Below is a small trained network, with its code and all its weights. Each question gives an input and a class and asks what happens when units are switched off, that is, made to give their printed mean instead of their output.

import numpy as np


def w(rows, s, z=0):
    codes = np.array(rows[::2]) - 128.0
    scale = np.full(codes.shape[1], s)
    scale[-1] = z or s
    return codes * scale


def f(y):
    return np.maximum(y, 0)


def log_softmax(a):
    a = a - a.max(-1, keepdims=True)
    return a - np.log(np.exp(a).sum(-1, keepdims=True))


def net(x, mask):
    res = np.array(x, float).reshape(1, 2) / 4 @ E
    y = f(res @ A[0][:, :-1].T + A[0][:, -1])
    res = res + np.where(mask, y, B[0][:, -1]) @ B[0][:, :-1]
    return log_softmax(res[-1] @ U[:, :-1].T + U[:, -1])


A, B = {}, {}
E = w([
[169,76,212,160,255,90,110,64,147,114,62,201],'x0',
[32,128,26,178,56,98,168,237,224,225,69,221],'x1',
],0.0091)
A[0] = w([
[101,80,154,193,75,154,139,140,192,194,102,120,60],'neuron 0',
[168,153,147,68,137,183,96,106,89,87,158,97,2],'neuron 1',
[50,153,110,106,30,95,181,158,23,105,167,157,86],'neuron 2',
[97,2,153,60,208,68,226,150,125,164,104,165,142],'neuron 3',
[235,70,97,165,211,68,71,132,151,104,42,217,3],'neuron 4',
[96,192,138,161,28,130,127,106,98,176,148,78,55],'neuron 5',
[190,93,77,148,83,112,155,114,167,187,108,168,25],'neuron 6',
[162,146,68,185,71,74,174,186,171,131,131,185,50],'neuron 7',
[73,144,123,158,64,232,151,95,118,183,182,116,193],'neuron 8',
[127,129,87,151,123,174,124,148,124,157,179,76,17],'neuron 9',
[128,164,157,127,90,80,116,201,170,122,25,131,183],'neuron 10',
[139,64,138,155,156,43,70,148,137,142,89,172,80],'neuron 11',
],0.0078,0.0044)
B[0] = w([
[128,114,124,103,138,112,133,136,2,139,114,153,213],'neuron 0',
[79,67,149,80,90,50,111,121,101,93,117,126,230],'neuron 1',
[125,115,99,220,182,112,154,103,171,115,174,136,249],'neuron 2',
[84,160,87,152,167,163,117,179,135,169,182,140,215],'neuron 3',
[71,115,73,161,134,105,108,124,143,159,156,89,241],'neuron 4',
[131,163,76,155,147,87,116,109,120,194,129,98,221],'neuron 5',
[95,49,135,102,94,75,96,143,66,134,102,168,187],'neuron 6',
[44,82,139,98,60,100,123,170,98,141,67,142,254],'neuron 7',
[122,204,125,105,191,145,127,123,160,165,179,124,255],'neuron 8',
[30,146,44,103,127,76,111,80,174,166,189,71,175],'neuron 9',
[159,65,176,70,155,122,202,154,135,89,82,158,234],'neuron 10',
[116,103,132,133,188,171,57,138,120,219,185,112,200],'neuron 11',
],0.0094,0.0078)
U = w([
[127,154,101,197,149,110,26,90,161,187,183,105,35],'0',
[128,62,201,2,57,70,84,131,39,70,87,138,35],'1',
[158,164,191,89,153,190,148,136,147,142,119,136,253],'2',
],0.0076,0.0068)

Each question gives the input, the list of numbers given to net, and the class t.
The units are the neurons (one row each of A and B). Each row of codes is followed by its name. A weight is (code - 128) times the scale printed after its matrix; where a second scale follows, it is the last column's (A, B and U).
mask holds one flag per neuron, in row order. A switched-off neuron (its flag False) gives its mean, the last column of its row in B, instead of its output. The means were averaged over made-up inputs and are rounded, as every weight is.
A unit's drop is (log p(t) with every unit on - log p(t) with that unit switched off) / (log p(t) with every unit on - log p(t) with every unit switched off).
The circuit of an input: a set's keep is (log p(t) with only the set's units on - log p(t) with every unit switched off) / (log p(t) with every unit on - log p(t) with every unit switched off). Starting from all 12 units, units are removed one at a time, each time the one whose removal leaves the highest keep (on an exact tie, the one counted first), for as long as the keep stays at least 0.8.
units of the circuit, in order: the units of the circuit, biggest drop first
unit that matters most: the unit with the biggest drop
top k neurons: the k neurons with the biggest drops, biggest first
drop when u is switched off: that unit's drop, to one decimal
input [1,0], class 2: top 2 neurons -> neuron 1; neuron 7
input [-2,5], class 1: unit that matters most -> neuron 7
input [-4,6], class 1: top 2 neurons -> neuron 7; neuron 10
input [2,1], class 2: top 3 neurons -> neuron 2; neuron 5; neuron 9
input [-1,-2], class 2: units of the circuit, in order -> neuron 7; neuron 4; neuron 5
input [-2,-1], class 2: units of the circuit, in order -> neuron 4; neuron 9; neuron 1
input [-6,7], class 1: top 4 neurons -> neuron 7; neuron 10; neuron 0; neuron 6
input [-1,1], class 2: top 2 neurons -> neuron 1; neuron 4
input [2,0], class 2: top 3 neurons -> neuron 2; neuron 5; neuron 9
input [6,-6], class 0: top 2 neurons -> neuron 4; neuron 10
input [2,3], class 2: top 2 neurons -> neuron 1; neuron 3
input [-2,-2], class 2: drop when neuron 7 is switched off -> 0.4
input [8,-6], class 0: drop when neuron 4 is switched off -> 0.4
input [7,-6], class 0: unit that matters most -> neuron 4
input [2,2], class 2: drop when neuron 5 is switched off -> 0.2
input [0,1], class 2: drop when neuron 6 is switched off -> 0.1
